data = [ 0.03 -0.14 -0.11 -0.04 -0.11 -0.07 -0.05 -0.02  0.13]
The entry just right of -0.05?
Answer: -0.02
The entry just left of -0.14 is 0.03

Read these off the table that follows. Indices start at 0.
1) Read off the entry just left of -0.5.
2) Read off the entry in the top-left corner.
3) Read off the entry at row 1, column 0.
4) Read off the entry in row 2 and column 0.
5) Read off the largest entry.
6) Read off the entry directly above 15.4.
7) Read off the entry just left of -5.6.
8) Read off the entry just left of the largest entry.
[[ 28.5  18.6  19.3  11.1  28.7 -23.0  -6.6   1.4]
 [ 42.6   3.9   8.4  12.5  21.6 -31.0 -15.8  -2.0]
 [ 26.6 -13.9  -8.8  -4.5 -10.2 -19.0  -8.3 -10.0]
 [ 20.7 -15.6 -10.2  -8.5 -12.4 -14.1  -5.2 -11.2]
 [ 32.7 -38.2  16.6 -16.1 -26.6  11.9  15.0   9.3]
 [-44.6  24.7   2.0 -31.7  26.3  -5.6  -3.6 -26.0]
 [ 16.3  47.5  -9.0  49.4   5.0  -4.5  -5.3  22.4]
 [ 40.3   2.3  -0.5  43.6 -18.5   5.5   8.4  28.6]
 [-58.6 -12.9 -37.8  -6.1  -5.5 -12.3 -12.9 -39.6]
 [ 32.9  34.2  15.4   2.8  19.4  -9.8  -4.6   9.2]]
1) 2.3
2) 28.5
3) 42.6
4) 26.6
5) 49.4
6) -37.8
7) 26.3
8) -9.0

5.80	-16.01	-6.90	19.81	-2.05	4.17	-5.13	-0.25	-8.66	-10.47	-6.18
-6.36	-11.91	-18.09	-24.14	2.16	-15.93	3.91	-3.54	-2.54	8.76	-11.66
-5.71	20.15	16.07	-9.82	-0.93	5.10	7.32	2.61	7.18	-0.08	1.44
0.45	5.95	24.28	-12.30	-10.94	-3.28	-1.72	0.22	-0.54	-12.40	10.22
Counting starts at 0.
What is the entry directly above -10.94?
A: -0.93
What is the entry directly above -12.30?
A: -9.82
What is the entry just right of 7.32?
A: 2.61
The entry in row 0 and column 0 is 5.80
What is the entry in the bottom-left corner?
A: 0.45
The entry at row 0, column 2: -6.90
What is the entry at row 0, column 1?
A: -16.01
The entry directly above -3.28: 5.10
The entry just left of 3.91 -> -15.93
What is the entry directly above -9.82?
A: -24.14
The entry just right of -12.30: -10.94
What is the entry directly below -6.90?
A: -18.09
The entry directly above -0.93 -> 2.16
What is the entry in row 1 and column 0?
A: -6.36
What is the bottom-right entry?
A: 10.22
What is the entry at row 2, column 0?
A: -5.71
The entry in the top-right corner: -6.18
The bottom entry of the column that holds the largest entry -> 24.28
What is the entry just left of the largest entry?
A: 5.95
What is the entry just left of -3.54?
A: 3.91
The entry directly above 5.95 is 20.15
What is the entry just right of -3.54?
A: -2.54
What is the entry just right of -2.05?
A: 4.17
What is the entry just right of 8.76?
A: -11.66
The entry just right of the largest entry -> -12.30
What is the top entry of the column that holds the smallest entry?
A: 19.81
What is the entry just right of 0.22?
A: -0.54
What is the entry just right of -0.54?
A: -12.40

grid = [ 52.3 -12.1  -3.4  17.8]
Read off the entry just right of the largest entry.
Answer: -12.1
Read off the maximum.
Answer: 52.3

a =
array([[ 10.241,  -7.054,  -2.203,  17.696, -12.902,   4.843,   4.161,
          4.132,  11.584,  -0.714],
       [ -7.076,   2.489, -14.449,  -0.613, -15.968,   5.921,  -9.532,
          1.727,   6.815, -14.018],
       [  5.477, -14.156,   6.199,   1.902,   9.613, -17.881, -16.580,
        -16.599,  -4.150,   4.813]])
Find the largest entry.
17.696
The entry just left of -14.018 is 6.815
Find the entry just right of -4.150.
4.813
Find the entry just right of 6.815.
-14.018
The entry just left of 11.584 is 4.132
The smallest entry: -17.881
The entry just left of 4.132: 4.161
Find the entry just left of 4.161.
4.843
The entry just right of 6.199 is 1.902
The entry just right of the largest entry -> -12.902
The entry just left of 6.199 is -14.156
The entry just right of -17.881 is -16.580

[[-46.9   7.8 -17.1  -5.8 -19.2   7.8]
 [-17.4   8.3  12.0 -12.3   7.6   8.3]
 [-41.2 -12.0  -1.5  -1.9  -8.1 -12.0]
 [-33.9   2.8  -1.6  -7.9  15.2   2.8]
 [-12.7   6.0   5.6 -12.9   2.8   6.0]
 [-34.2  -6.2  -4.0  -5.4  12.1  -6.2]
 [-49.0   9.4 -12.9  -1.6 -14.1   9.4]
 [-41.8 -12.0   0.8  -6.8  -6.8 -12.0]
 [-48.5   5.3  -9.6  -3.1 -18.8   5.3]
 [-49.0 -12.8   2.3  -6.6  -5.7 -12.8]
 [-36.1  -2.1  -2.2  -5.0  15.1  -2.1]
 [-42.7 -10.2   2.1  -6.5  -8.0 -10.2]
 [-19.0   6.9   9.3 -11.7   7.6   6.9]]
Rows and columns are numbered from 0.
Give the bottom-left entry.
-19.0
The entry in row 1 and column 0 -> -17.4
Give the entry at row 0, column 0.
-46.9
Give the entry just left of -9.6.
5.3
Give the bottom entry of the column that holds the largest entry.
7.6
The entry at row 0, column 1 -> 7.8
The entry directly above the largest entry is -8.1
Give the entry just right of the largest entry.
2.8
The entry directly below 12.0 -> -1.5
Give the entry just right of -2.2.
-5.0
Give the entry directly below the largest entry.
2.8
Give the entry just left of 2.1.
-10.2
The top-right entry -> 7.8
The entry in the bottom-right corner: 6.9
The entry just left of -8.1 is -1.9
Give the entry in row 0 and column 2.
-17.1
Give the entry at row 1, column 2.
12.0
The largest entry -> 15.2
The entry at row 2, column 1 is -12.0
The entry directly below -14.1 -> -6.8
The entry at row 2, column 0 -> -41.2
Give the entry directly below -7.9.
-12.9

Read these off the row that follows.
1) Report the entry just right of 10.4.
2) Report the entry just right of 15.1.
3) Report the entry just right of -46.7.
4) Report the entry just left of 20.2.
[ -1.8 -46.7  26.7  14.6  15.0  13.6  27.1  19.4  15.1  20.2  10.4  23.9]
1) 23.9
2) 20.2
3) 26.7
4) 15.1

W =
[[ 50.7   9.3 -27.1  15.0 -23.9  -7.9 -19.2 -16.1  53.3]
 [ 41.2 -37.3  -4.5 -26.2 -10.4 -55.6  37.6  48.3 -23.4]
 [ 49.6 -51.9 -42.3   9.2  13.8  30.3 -24.8   8.9 -12.6]]
Indices start at 0.
The entry directly below the largest entry: -23.4
Find the entry just left of 53.3.
-16.1
The bottom-left entry is 49.6
Find the entry just left of 15.0.
-27.1
Find the entry directly above the smallest entry.
-7.9
The entry in the bottom-right corner: -12.6
Find the entry in row 1 and column 0.
41.2
The entry in the top-left corner: 50.7
Find the entry in row 2 and column 1.
-51.9
Find the entry in the top-right corner.
53.3
The bottom entry of the column that holds the smallest entry is 30.3
Find the entry in row 0 and column 1.
9.3
The entry just right of 41.2 is -37.3
The entry directly above -26.2 -> 15.0
The entry just left of the centre entry is -26.2
Find the entry just right of -7.9.
-19.2

Questions about the grid below. Indices start at 0.
1) Report the entry in row 2 and column 1.
2) Report the entry just right of 9.5.
3) Report the bottom-left entry.
4) Report the top-right entry.
5) Report the entry at row 1, column 2.
6) Report the entry in row 0 and column 0.
7) Report the entry at row 1, column 1.
8) Report the entry directly below -23.8.
[[ 10.7   9.4  -9.0  -4.7 -19.6]
 [ 11.5   9.9  -9.7  -4.8 -20.8]
 [ 13.7  11.6 -11.3  -5.9 -23.8]
 [ 10.9   9.5  -9.0  -5.1 -19.5]]
1) 11.6
2) -9.0
3) 10.9
4) -19.6
5) -9.7
6) 10.7
7) 9.9
8) -19.5

Questions about the row below.
1) Which number is the second entry from the left?
2) Which number is the entry just left of the largest entry?
3) Which number is the second entry from the right?
[20 21 21 78 72]
1) 21
2) 21
3) 78
